Below are the code and all the weights of a small trained network. Each question names an input and a class and asks about switching units off, where a switched-off unit gives its printed mean instead of its output.

import numpy as np


def w(rows, s, z=0):
    codes = np.array(rows[::2]) - 128.0
    scale = np.full(codes.shape[1], s)
    scale[-1] = z or s
    return codes * scale


def norm(h):
    return h / np.sqrt((h * h).mean(-1, keepdims=True) + 1e-5)


def f(y):
    return np.maximum(y, 0)


def log_softmax(a):
    a = a - a.max(-1, keepdims=True)
    return a - np.log(np.exp(a).sum(-1, keepdims=True))


def net(x, mask):
    res = np.array(x, float).reshape(1, 6) / 4 @ E
    u = 0
    for l in range(3):
        y = f(norm(res) @ A[l][:, :-1].T + A[l][:, -1])
        res = res + np.where(mask[u : u + 4], y, B[l][:, -1]) @ B[l][:, :-1]
        u += 4
    return log_softmax(norm(res)[-1] @ U[:, :-1].T + U[:, -1])


A, B = {}, {}
E = w([
[111,155,183,60,175,54,36,147,87,200],'x0',
[136,134,115,120,130,115,134,106,128,125],'x1',
[155,194,130,109,57,188,34,99,156,141],'x2',
[62,116,9,81,99,151,121,164,144,172],'x3',
[199,168,90,68,185,141,170,218,135,144],'x4',
[121,88,114,72,88,119,89,135,77,50],'x5',
],0.012)
A[0] = w([
[1,97,130,166,147,97,117,41,126,156,106],'0.n1',
[26,126,32,122,135,103,121,132,151,179,3],'0.n2',
[102,162,142,196,174,143,156,116,182,229,8],'0.n3',
[56,134,139,130,175,56,114,141,91,177,22],'0.n4',
],0.017,0.0064)
B[0] = w([
[104,79,151,201,68,33,104,118,141,158,247],'0.n1',
[121,168,151,95,90,208,199,116,6,189,213],'0.n2',
[105,106,90,64,134,114,73,114,87,3,198],'0.n3',
[95,51,142,107,165,184,133,139,221,144,209],'0.n4',
],0.012)
A[1] = w([
[146,40,57,186,129,175,225,149,215,115,55],'1.n1',
[143,248,113,138,63,160,27,99,182,172,15],'1.n2',
[152,17,166,113,155,85,167,186,61,135,140],'1.n3',
[219,181,45,64,223,119,188,246,142,157,1],'1.n4',
],0.016,0.0044)
B[1] = w([
[63,156,78,139,162,203,161,69,201,91,206],'1.n1',
[46,157,81,139,160,35,238,166,186,136,195],'1.n2',
[101,197,94,116,156,79,144,186,75,103,251],'1.n3',
[56,62,208,248,17,37,46,121,87,161,240],'1.n4',
],0.011,0.013)
A[2] = w([
[215,160,252,198,245,83,177,89,118,95,114],'2.n1',
[127,99,175,20,225,51,49,172,125,247,4],'2.n2',
[47,98,112,85,94,123,71,146,83,61,227],'2.n3',
[100,163,65,100,200,36,172,158,125,144,125],'2.n4',
],0.02,0.0027)
B[2] = w([
[134,172,92,73,46,204,130,189,77,254,176],'2.n1',
[151,138,81,171,67,228,218,55,180,56,202],'2.n2',
[233,174,160,97,184,126,71,158,157,113,251],'2.n3',
[128,61,111,91,209,81,123,113,119,163,213],'2.n4',
],0.014,0.022)
U = w([
[101,93,215,253,26,50,63,112,147,170,101],'0',
[99,118,78,188,126,235,209,68,206,59,88],'1',
[125,170,106,69,90,186,144,171,44,254,114],'2',
[136,130,110,143,172,101,108,127,138,152,254],'3',
[50,119,112,129,220,30,183,172,152,174,120],'4',
[187,120,81,58,151,108,43,131,94,23,95],'5',
],0.0074,0.0072)

Each question gives the input, the list of numbers given to net, and the class t.
The units are the neurons (one row each of A and B). Each row of codes is followed by its name. A weight is (code - 128) times the scale printed after its matrix; where a second scale follows, it is the last column's (A, B and U).
mask holds one flag per neuron, layer by layer. A switched-off neuron (its flag False) gives its mean, the last column of its row in B, instead of its output. The means were averaged over made-up inputs and are rounded, as every weight is.
A unit's drop is (log p(t) with every unit on - log p(t) with that unit switched off) / (log p(t) with every unit on - log p(t) with every unit switched off).
The circuit of an input: a set's keep is (log p(t) with only the set's units on - log p(t) with every unit switched off) / (log p(t) with every unit on - log p(t) with every unit switched off). Starting from all 12 units, units are removed one at a time, each time the one whose removal leaves the highest keep (on an exact tie, the one counted first), for as long as the keep stays at least 0.8.
circuit, biggest first: the units of the circuit, biggest drop first
unit that matters most: the unit with the biggest drop
top k neurons: the k neurons with the biggest drops, biggest first
top k neurons in layer l: the k neurons of layer l with the biggest drops, biggest first
input [8,-5,1,-5,5,-3], class 1: unit that matters most : 2.n2
input [1,4,-5,6,6,-7], class 5: top 2 neurons in layer 2 : 2.n3; 2.n1
input [5,4,5,7,-4,-8], class 5: top 2 neurons : 0.n3; 2.n3
input [7,3,7,-5,5,-4], class 1: top 2 neurons in layer 1 : 1.n3; 1.n1
input [8,-5,-3,-1,0,-6], class 1: top 2 neurons : 2.n2; 0.n4
input [6,-5,2,5,-7,-8], class 5: top 2 neurons in layer 0 : 0.n3; 0.n2
input [7,-1,5,2,5,-3], class 1: top 3 neurons : 2.n2; 0.n4; 1.n3
input [-6,4,0,2,-4,-8], class 5: circuit, biggest first : 0.n3; 2.n2
input [0,-1,-4,-3,6,-6], class 0: top 3 neurons : 1.n4; 0.n1; 0.n4
input [-1,0,-6,-6,-4,-4], class 2: top 3 neurons : 2.n1; 1.n4; 1.n2
input [4,-4,-3,-6,6,0], class 0: circuit, biggest first : 1.n4; 0.n1
input [8,-5,-2,-1,6,2], class 1: top 2 neurons : 2.n2; 0.n4
input [6,3,-7,8,0,-3], class 2: top 2 neurons : 0.n2; 1.n2
input [-2,-7,0,0,8,-8], class 0: circuit, biggest first : 1.n4
input [5,6,-4,-6,5,4], class 2: top 3 neurons : 2.n1; 0.n3; 1.n2
input [-5,-6,7,4,-4,-7], class 4: top 4 neurons : 1.n2; 2.n2; 0.n4; 1.n4
input [-1,-5,6,-7,7,7], class 0: top 3 neurons : 0.n1; 0.n3; 1.n4
input [7,6,8,1,-6,7], class 4: top 2 neurons in layer 0 : 0.n3; 0.n4
input [7,-7,-1,5,0,1], class 1: top 2 neurons : 2.n2; 0.n4
input [-2,3,8,-2,-6,-4], class 4: top 2 neurons : 1.n2; 1.n4
input [8,-4,5,-1,6,-6], class 1: unit that matters most : 2.n2
input [7,-5,-3,-2,8,5], class 0: top 2 neurons in layer 0 : 0.n1; 0.n3
input [-2,0,-8,-8,-5,7], class 2: top 2 neurons in layer 1 : 1.n4; 1.n2
